Below are the code and all the weights of a small trained network. Each question names an input and a class and asks about switching units off, where a switched-off unit gives its printed mean instead of its output.

import numpy as np


def w(rows, s, z=0):
    codes = np.array(rows[::2]) - 128.0
    scale = np.full(codes.shape[1], s)
    scale[-1] = z or s
    return codes * scale


def norm(h):
    return h / np.sqrt((h * h).mean(-1, keepdims=True) + 1e-5)


def f(y):
    return np.maximum(y, 0)


def log_softmax(a):
    a = a - a.max(-1, keepdims=True)
    return a - np.log(np.exp(a).sum(-1, keepdims=True))


def net(x, mask):
    res = np.array(x, float).reshape(1, 5) / 4 @ E
    u = 0
    for l in range(4):
        y = f(norm(res) @ A[l][:, :-1].T + A[l][:, -1])
        res = res + np.where(mask[u : u + 6], y, B[l][:, -1]) @ B[l][:, :-1]
        u += 6
    return log_softmax(norm(res)[-1] @ U[:, :-1].T + U[:, -1])


A, B = {}, {}
E = w([
[113,67,5,59,148,56,130,141,142,196],'x0',
[30,199,88,221,197,164,133,161,62,227],'x1',
[238,99,133,233,180,39,180,42,96,142],'x2',
[151,101,28,215,160,198,122,171,202,37],'x3',
[202,253,90,69,170,154,152,103,174,137],'x4',
],0.0048)
A[0] = w([
[156,84,112,76,55,126,148,83,156,68,88],'0.n1',
[126,202,249,177,119,175,104,124,94,50,40],'0.n2',
[97,151,244,44,131,65,153,101,65,198,2],'0.n3',
[188,255,110,68,180,140,111,83,174,130,38],'0.n4',
[86,49,165,198,46,64,66,177,99,129,74],'0.n5',
[63,127,139,66,108,181,82,129,142,142,59],'0.n6',
],0.0058,0.0087)
B[0] = w([
[75,173,161,147,234,111,56,146,107,153,227],'0.n1',
[146,78,181,180,98,181,135,100,246,233,241],'0.n2',
[126,183,74,132,27,104,32,2,77,129,210],'0.n3',
[110,100,100,70,164,193,232,78,97,95,220],'0.n4',
[144,141,88,67,175,192,214,74,107,93,252],'0.n5',
[168,177,123,111,51,125,129,175,90,129,185],'0.n6',
],0.0073,0.0026)
A[1] = w([
[51,199,119,196,149,154,151,157,93,194,14],'1.n1',
[101,89,60,69,137,63,121,161,129,173,2],'1.n2',
[137,136,141,102,117,123,142,128,128,115,93],'1.n3',
[138,131,83,177,141,142,103,205,176,65,4],'1.n4',
[189,79,196,47,76,78,110,113,213,39,2],'1.n5',
[49,1,167,168,82,122,128,131,68,91,54],'1.n6',
],0.0067,0.0043)
B[1] = w([
[148,93,191,56,219,92,17,113,125,85,251],'1.n1',
[142,78,190,146,103,163,138,97,215,189,203],'1.n2',
[94,137,111,149,135,130,129,132,134,129,145],'1.n3',
[106,146,105,145,15,127,69,37,96,98,194],'1.n4',
[46,159,137,170,251,141,42,150,52,196,231],'1.n5',
[186,254,83,41,192,214,242,87,142,135,230],'1.n6',
],0.0066,0.003)
A[2] = w([
[146,139,79,176,136,136,122,205,164,67,56],'2.n1',
[213,99,180,222,132,6,206,85,109,124,37],'2.n2',
[160,115,42,202,187,142,109,253,217,51,74],'2.n3',
[187,115,144,226,146,10,217,109,71,114,2],'2.n4',
[91,120,158,128,208,110,91,185,92,145,88],'2.n5',
[88,81,163,126,253,102,98,176,56,118,101],'2.n6',
],0.0049,0.0055)
B[2] = w([
[92,121,150,104,96,89,136,91,90,110,152],'2.n1',
[178,179,118,153,84,118,130,242,90,132,215],'2.n2',
[94,120,170,127,90,87,124,48,74,133,223],'2.n3',
[163,170,104,106,90,124,130,254,110,110,179],'2.n4',
[161,113,125,127,161,101,104,127,143,80,203],'2.n5',
[141,185,125,138,186,94,114,136,155,101,253],'2.n6',
],0.0071,0.0024)
A[3] = w([
[117,67,75,99,114,97,154,140,183,187,47],'3.n1',
[83,135,153,82,48,142,100,254,151,97,4],'3.n2',
[183,173,155,163,142,107,156,109,103,157,162],'3.n3',
[87,189,155,79,126,173,132,132,131,118,54],'3.n4',
[111,119,64,202,118,157,121,102,161,41,99],'3.n5',
[118,102,73,96,136,53,115,118,155,176,90],'3.n6',
],0.0089,0.0031)
B[3] = w([
[152,167,227,222,96,191,159,127,167,81,172],'3.n1',
[225,115,52,216,129,40,181,236,112,122,181],'3.n2',
[42,44,47,90,77,136,114,219,184,84,255],'3.n3',
[176,30,57,198,126,46,190,145,132,96,248],'3.n4',
[105,159,184,21,50,44,119,79,61,255,221],'3.n5',
[124,127,223,202,103,212,100,115,158,86,209],'3.n6',
],0.0061,0.005)
U = w([
[100,153,123,101,10,75,68,52,71,152,203],'0',
[109,142,147,134,244,99,37,139,132,106,213],'1',
[171,126,70,154,86,93,160,253,127,108,199],'2',
[132,108,216,201,82,193,135,109,232,154,1],'3',
[129,132,75,63,169,177,243,77,125,97,21],'4',
],0.013,0.0011)

Each question gives the input, the list of numbers given to net, and the class t.
The units are the neurons (one row each of A and B). Each row of codes is followed by its name. A weight is (code - 128) times the scale printed after its matrix; where a second scale follows, it is the last column's (A, B and U).
mask holds one flag per neuron, layer by layer. A switched-off neuron (its flag False) gives its mean, the last column of its row in B, instead of its output. The means were averaged over made-up inputs and are rounded, as every weight is.
A unit's drop is (log p(t) with every unit on - log p(t) with that unit switched off) / (log p(t) with every unit on - log p(t) with every unit switched off).
The circuit of an input: a set's keep is (log p(t) with only the set's units on - log p(t) with every unit switched off) / (log p(t) with every unit on - log p(t) with every unit switched off). Starting from the 12 units with the biggest drops (on a tie, the unit counted first), units are removed one at a time, each time the one whose removal leaves the highest keep (on an exact tie, the one counted first), for as long as the keep stays at least 0.8.
circuit, biggest first: the units of the circuit, biggest drop first
top k neurons: the k neurons with the biggest drops, biggest first
top k neurons in layer l: the k neurons of layer l with the biggest drops, biggest first
input [-5,-5,8,5,8], class 2: circuit, biggest first : 2.n2; 3.n3
input [-7,-8,5,3,-2], class 1: circuit, biggest first : 1.n5
input [1,-6,1,6,-1], class 0: top 2 neurons : 1.n4; 3.n5
input [-7,3,-7,8,4], class 0: top 2 neurons : 3.n5; 1.n4
input [7,6,6,6,-5], class 3: top 2 neurons : 3.n6; 0.n1
input [8,4,1,6,-3], class 3: top 3 neurons : 1.n2; 3.n1; 3.n6
input [8,7,6,7,-1], class 3: top 4 neurons : 3.n6; 0.n1; 1.n5; 1.n2
input [-2,2,-6,-2,-5], class 2: top 2 neurons : 0.n6; 3.n2
input [1,8,-5,8,-1], class 0: circuit, biggest first : 1.n4; 3.n5
input [-4,5,-6,-4,6], class 2: top 2 neurons in layer 3 : 3.n4; 3.n2
input [8,-7,1,6,3], class 3: circuit, biggest first : 3.n6; 3.n1
input [8,-7,4,-6,5], class 3: top 3 neurons : 3.n6; 1.n2; 1.n1
input [-2,-7,6,7,-2], class 0: top 3 neurons : 3.n5; 1.n4; 1.n1
input [-4,-6,-8,-3,-4], class 2: circuit, biggest first : 3.n2
input [0,4,-6,-2,-7], class 4: top 2 neurons : 1.n6; 0.n5
input [-7,2,8,5,-8], class 2: circuit, biggest first : 2.n2; 2.n4
input [0,1,-3,-4,5], class 4: top 2 neurons in layer 3 : 3.n5; 3.n4
input [-6,-3,1,5,-8], class 4: top 2 neurons : 1.n6; 0.n5
input [0,-7,8,-3,-7], class 2: top 2 neurons : 2.n2; 1.n1
input [8,5,-7,8,-4], class 0: top 4 neurons : 1.n4; 3.n5; 2.n3; 0.n2
input [-2,7,-3,-3,-6], class 1: circuit, biggest first : 1.n1
input [7,-5,-1,6,7], class 3: top 3 neurons in layer 1 : 1.n6; 1.n2; 1.n1
input [6,8,2,8,8], class 0: top 2 neurons in layer 0 : 0.n1; 0.n5
